Below is a small trained network, with its code and all its weights. Each question gives an input and a class and asks what happens when units are switched off, that is, made to give their printed mean instead of their output.

import numpy as np


def w(rows, s, z=0):
    codes = np.array(rows[::2]) - 128.0
    scale = np.full(codes.shape[1], s)
    scale[-1] = z or s
    return codes * scale


def norm(h):
    return h / np.sqrt((h * h).mean(-1, keepdims=True) + 1e-5)


def f(y):
    return np.maximum(y, 0)


def log_softmax(a):
    a = a - a.max(-1, keepdims=True)
    return a - np.log(np.exp(a).sum(-1, keepdims=True))


def net(x, mask):
    res = np.array(x, float).reshape(1, 4) / 4 @ E
    u = 0
    for l in range(4):
        y = f(norm(res) @ A[l][:, :-1].T + A[l][:, -1])
        res = res + np.where(mask[u : u + 6], y, B[l][:, -1]) @ B[l][:, :-1]
        u += 6
    return log_softmax(norm(res)[-1] @ U[:, :-1].T + U[:, -1])


A, B = {}, {}
E = w([
[98,178,129,177,138,170],'x0',
[145,143,125,129,124,125],'x1',
[79,168,152,2,147,134],'x2',
[142,142,204,150,108,112],'x3',
],0.0094)
A[0] = w([
[75,232,149,182,145,191,49],'0.n0',
[128,166,233,141,111,153,136],'0.n1',
[254,126,130,80,107,112,54],'0.n2',
[91,146,133,51,128,103,56],'0.n3',
[127,147,197,134,90,131,3],'0.n4',
[43,167,95,115,77,52,155],'0.n5',
],0.0086,0.0037)
B[0] = w([
[180,19,181,2,83,254,255],'0.n0',
[101,124,67,122,245,134,238],'0.n1',
[89,39,143,60,147,198,204],'0.n2',
[166,216,65,79,61,14,220],'0.n3',
[52,151,145,195,233,2,157],'0.n4',
[246,172,156,220,200,84,191],'0.n5',
],0.0065,0.0039)
A[1] = w([
[128,205,153,137,180,64,123],'1.n0',
[165,149,1,116,219,157,100],'1.n1',
[95,104,167,167,237,52,73],'1.n2',
[174,197,141,63,71,153,2],'1.n3',
[184,144,60,79,75,141,140],'1.n4',
[136,60,164,71,85,30,176],'1.n5',
],0.0081,0.002)
B[1] = w([
[69,115,137,164,162,114,188],'1.n0',
[86,129,184,191,169,82,254],'1.n1',
[2,64,92,180,132,103,187],'1.n2',
[160,154,40,112,148,99,184],'1.n3',
[57,101,190,221,161,178,222],'1.n4',
[149,85,126,101,202,201,244],'1.n5',
],0.0094,0.0049)
A[2] = w([
[53,198,127,43,91,63,139],'2.n0',
[179,140,141,83,40,117,2],'2.n1',
[159,130,165,46,34,181,87],'2.n2',
[127,67,2,78,148,253,104],'2.n3',
[53,88,109,134,199,126,126],'2.n4',
[110,155,140,50,192,90,144],'2.n5',
],0.0069,0.0051)
B[2] = w([
[206,177,60,137,42,121,160],'2.n0',
[51,84,224,101,53,191,128],'2.n1',
[117,121,146,252,11,138,138],'2.n2',
[169,60,235,137,15,137,210],'2.n3',
[69,144,180,172,172,133,255],'2.n4',
[254,215,135,228,70,181,200],'2.n5',
],0.007,0.0065)
A[3] = w([
[73,162,58,67,115,151,4],'3.n0',
[130,215,91,56,132,145,150],'3.n1',
[17,161,99,138,193,110,166],'3.n2',
[199,32,130,220,87,172,3],'3.n3',
[112,227,61,86,130,49,192],'3.n4',
[122,121,127,90,128,255,132],'3.n5',
],0.0081,0.0027)
B[3] = w([
[154,88,36,176,151,155,128],'3.n0',
[153,73,68,145,96,83,152],'3.n1',
[57,153,136,235,87,172,198],'3.n2',
[234,169,83,84,100,112,254],'3.n3',
[130,109,27,235,162,139,157],'3.n4',
[135,48,232,74,254,124,178],'3.n5',
],0.0093,0.0084)
U = w([
[233,201,2,185,83,26,195],'0',
[163,70,217,59,248,236,151],'1',
[38,137,178,210,201,111,183],'2',
[133,122,159,167,205,171,243],'3',
[65,150,220,129,64,93,55],'4',
[57,211,163,9,83,72,2],'5',
],0.008,0.0053)

Each question gives the input, the list of numbers given to net, and the class t.
The units are the neurons (one row each of A and B). Each row of codes is followed by its name. A weight is (code - 128) times the scale printed after its matrix; where a second scale follows, it is the last column's (A, B and U).
mask holds one flag per neuron, layer by layer. A switched-off neuron (its flag False) gives its mean, the last column of its row in B, instead of its output. The means were averaged over made-up inputs and are rounded, as every weight is.
A unit's drop is (log p(t) with every unit on - log p(t) with that unit switched off) / (log p(t) with every unit on - log p(t) with every unit switched off).
The circuit of an input: a set's keep is (log p(t) with only the set's units on - log p(t) with every unit switched off) / (log p(t) with every unit on - log p(t) with every unit switched off). Starting from the 12 units with the biggest drops (on a tie, the unit counted first), units are removed one at a time, each time the one whose removal leaves the highest keep (on an exact tie, the one counted first), for as long as the keep stays at least 0.8.
units of the circuit, in order: the units of the circuit, biggest drop first
most important unit: the unit with the biggest drop
top k neurons: the k neurons with the biggest drops, biggest first
top k neurons in layer l: the k neurons of layer l with the biggest drops, biggest first
drop when u is switched off: that unit's drop, to one decimal
input [-7,0,-5,-6], class 1: units of the circuit, in order -> 1.n5, 0.n2, 3.n2
input [-1,-1,-8,-3], class 0: most important unit -> 0.n1
input [0,-3,-5,3], class 0: top 2 neurons in layer 1 -> 1.n1, 1.n4
input [7,-4,2,6], class 1: top 2 neurons -> 0.n0, 1.n1
input [-1,-3,-4,2], class 0: units of the circuit, in order -> 1.n4, 3.n3
input [-8,6,-7,6], class 1: units of the circuit, in order -> 1.n5, 0.n2
input [3,2,-5,-8], class 2: units of the circuit, in order -> 1.n1, 2.n5
input [-7,5,-5,-5], class 1: units of the circuit, in order -> 0.n2, 1.n5, 3.n2
input [-4,-5,4,-1], class 3: top 2 neurons in layer 2 -> 2.n5, 2.n4
input [-4,6,-6,5], class 0: top 3 neurons -> 0.n0, 3.n3, 3.n5
input [0,6,-6,-7], class 2: top 3 neurons -> 1.n1, 2.n5, 2.n3
input [7,4,-2,2], class 1: top 2 neurons -> 0.n0, 3.n5
input [7,-4,-5,0], class 1: top 2 neurons -> 0.n0, 3.n5
input [-3,-4,2,-4], class 2: top 2 neurons -> 0.n0, 1.n4
input [8,-6,2,-5], class 1: units of the circuit, in order -> 0.n0
input [2,4,3,-7], class 2: top 2 neurons in layer 1 -> 1.n4, 1.n1
input [8,1,-5,8], class 1: top 2 neurons in layer 2 -> 2.n4, 2.n5
input [-8,-1,-6,0], class 1: top 2 neurons in layer 0 -> 0.n2, 0.n5
input [-4,1,1,-8], class 2: top 2 neurons -> 1.n1, 0.n0
input [-7,-4,8,1], class 0: most important unit -> 0.n3
input [-5,3,-4,0], class 1: top 2 neurons -> 1.n5, 0.n2
input [-2,1,-5,-8], class 2: top 2 neurons -> 1.n1, 2.n5
input [5,6,8,4], class 0: drop when 3.n4 is switched off -> 0.0
input [8,6,1,6], class 1: drop when 0.n0 is switched off -> 1.9
input [0,-3,3,-4], class 2: drop when 3.n3 is switched off -> 0.1
input [3,-2,-1,-8], class 2: drop when 1.n1 is switched off -> 0.4
input [-3,-4,6,3], class 0: top neuron -> 0.n3
